Below are the code and all the weights of a small trained network. Each question names an input and a class and asks about switching units off, where a switched-off unit gives its printed mean instead of its output.

import numpy as np


def w(rows, s, z=0):
    codes = np.array(rows[::2]) - 128.0
    scale = np.full(codes.shape[1], s)
    scale[-1] = z or s
    return codes * scale


def f(y):
    return np.maximum(y, 0)


def log_softmax(a):
    a = a - a.max(-1, keepdims=True)
    return a - np.log(np.exp(a).sum(-1, keepdims=True))


def net(x, mask):
    res = np.array(x, float).reshape(1, 4) / 4 @ E
    y = f(res @ A[0][:, :-1].T + A[0][:, -1])
    res = res + np.where(mask, y, B[0][:, -1]) @ B[0][:, :-1]
    return log_softmax(res[-1] @ U[:, :-1].T + U[:, -1])


A, B = {}, {}
E = w([
[187,163,228,143,92,147,171],'x0',
[142,95,147,115,193,254,61],'x1',
[204,125,122,169,163,148,95],'x2',
[86,158,129,199,58,126,45],'x3',
],0.014)
A[0] = w([
[208,156,97,92,171,146,104,173],'n1',
[114,94,100,153,113,94,69,192],'n2',
[205,140,121,221,152,109,168,81],'n3',
[206,45,95,164,206,200,70,146],'n4',
[116,121,94,114,72,48,169,96],'n5',
[114,87,139,126,170,249,151,134],'n6',
[170,127,87,187,51,171,104,180],'n7',
[158,179,194,88,91,133,133,253],'n8',
[65,131,59,173,125,87,112,105],'n9',
[183,91,147,191,73,142,166,142],'n10',
[156,140,118,111,175,188,121,181],'n11',
[140,159,157,201,62,166,124,181],'n12',
[26,142,56,107,139,160,103,191],'n13',
[75,137,111,156,93,118,122,143],'n14',
[165,140,190,176,203,142,90,89],'n15',
[114,83,52,165,154,105,79,126],'n16',
[152,209,168,161,89,102,141,192],'n17',
[111,118,126,92,154,154,181,121],'n18',
[162,144,156,84,112,143,204,221],'n19',
],0.012,0.005)
B[0] = w([
[176,131,82,89,152,118,72,187],'n1',
[76,114,79,191,116,75,198,193],'n2',
[111,87,124,178,202,106,196,179],'n3',
[235,205,59,99,75,110,126,249],'n4',
[129,188,126,80,85,37,171,213],'n5',
[138,131,163,86,77,209,107,219],'n6',
[123,140,83,94,189,125,171,197],'n7',
[43,128,188,82,176,176,191,203],'n8',
[141,133,190,150,47,63,158,203],'n9',
[107,114,128,151,168,92,180,180],'n10',
[199,120,67,36,84,166,78,195],'n11',
[124,133,102,76,195,122,159,209],'n12',
[43,67,91,165,120,105,180,216],'n13',
[68,206,141,110,201,91,216,185],'n14',
[151,167,131,49,84,124,190,186],'n15',
[124,151,96,190,59,45,100,198],'n16',
[130,127,215,100,170,152,196,212],'n17',
[103,129,191,70,42,167,173,170],'n18',
[23,157,255,96,176,113,157,202],'n19',
],0.0075,0.017)
U = w([
[78,116,169,116,198,124,185,244],'0',
[125,99,208,122,124,140,75,87],'1',
[119,138,157,91,69,160,127,177],'2',
[142,141,202,186,145,130,56,34],'3',
[108,107,96,192,116,79,131,194],'4',
[189,124,90,106,133,129,71,154],'5',
[148,243,152,96,86,90,176,5],'6',
],0.011,0.0027)

Each question gives the input, the list of numbers given to net, and the class t.
The units are the neurons (one row each of A and B). Each row of codes is followed by its name. A weight is (code - 128) times the scale printed after its matrix; where a second scale follows, it is the last column's (A, B and U).
mask holds one flag per neuron, in row order. A switched-off neuron (its flag False) gives its mean, the last column of its row in B, instead of its output. The means were averaged over made-up inputs and are rounded, as every weight is.
A unit's drop is (log p(t) with every unit on - log p(t) with that unit switched off) / (log p(t) with every unit on - log p(t) with every unit switched off).
The circuit of an input: a set's keep is (log p(t) with only the set's units on - log p(t) with every unit switched off) / (log p(t) with every unit on - log p(t) with every unit switched off). Starting from the 12 units with the biggest drops (on a tie, the unit counted first), units are removed one at a time, each time the one whose removal leaves the highest keep (on an exact tie, the one counted first), for as long as the keep stays at least 0.8.
units of the circuit, in order: the units of the circuit, biggest drop first
unit that matters most: the unit with the biggest drop
top k neurons: the k neurons with the biggest drops, biggest first
drop of u: that unit's drop, to one decimal
input [1,-1,0,-2], class 0: units of the circuit, in order : [n4]
input [8,8,-4,5], class 2: units of the circuit, in order : [n6 n5]
input [1,6,0,-7], class 2: units of the circuit, in order : [n6 n11]
input [4,7,8,-1], class 5: top 2 neurons : [n11 n1]
input [-7,0,6,0], class 4: top 2 neurons : [n16 n2]
input [-4,5,-7,1], class 2: top 3 neurons : [n6 n3 n10]
input [0,7,-7,5], class 2: top 3 neurons : [n6 n19 n3]
input [-2,3,7,5], class 5: top 2 neurons : [n5 n19]
input [-1,-5,6,-2], class 0: top 2 neurons : [n4 n3]
input [-6,-4,-2,3], class 4: top 2 neurons : [n13 n4]
input [1,7,-3,-3], class 2: drop of n6 : 0.1
input [7,5,-4,-2], class 2: drop of n6 : 0.4
input [2,1,-2,-7], class 2: drop of n18 : 0.2
input [2,0,-8,-1], class 0: unit that matters most : n4
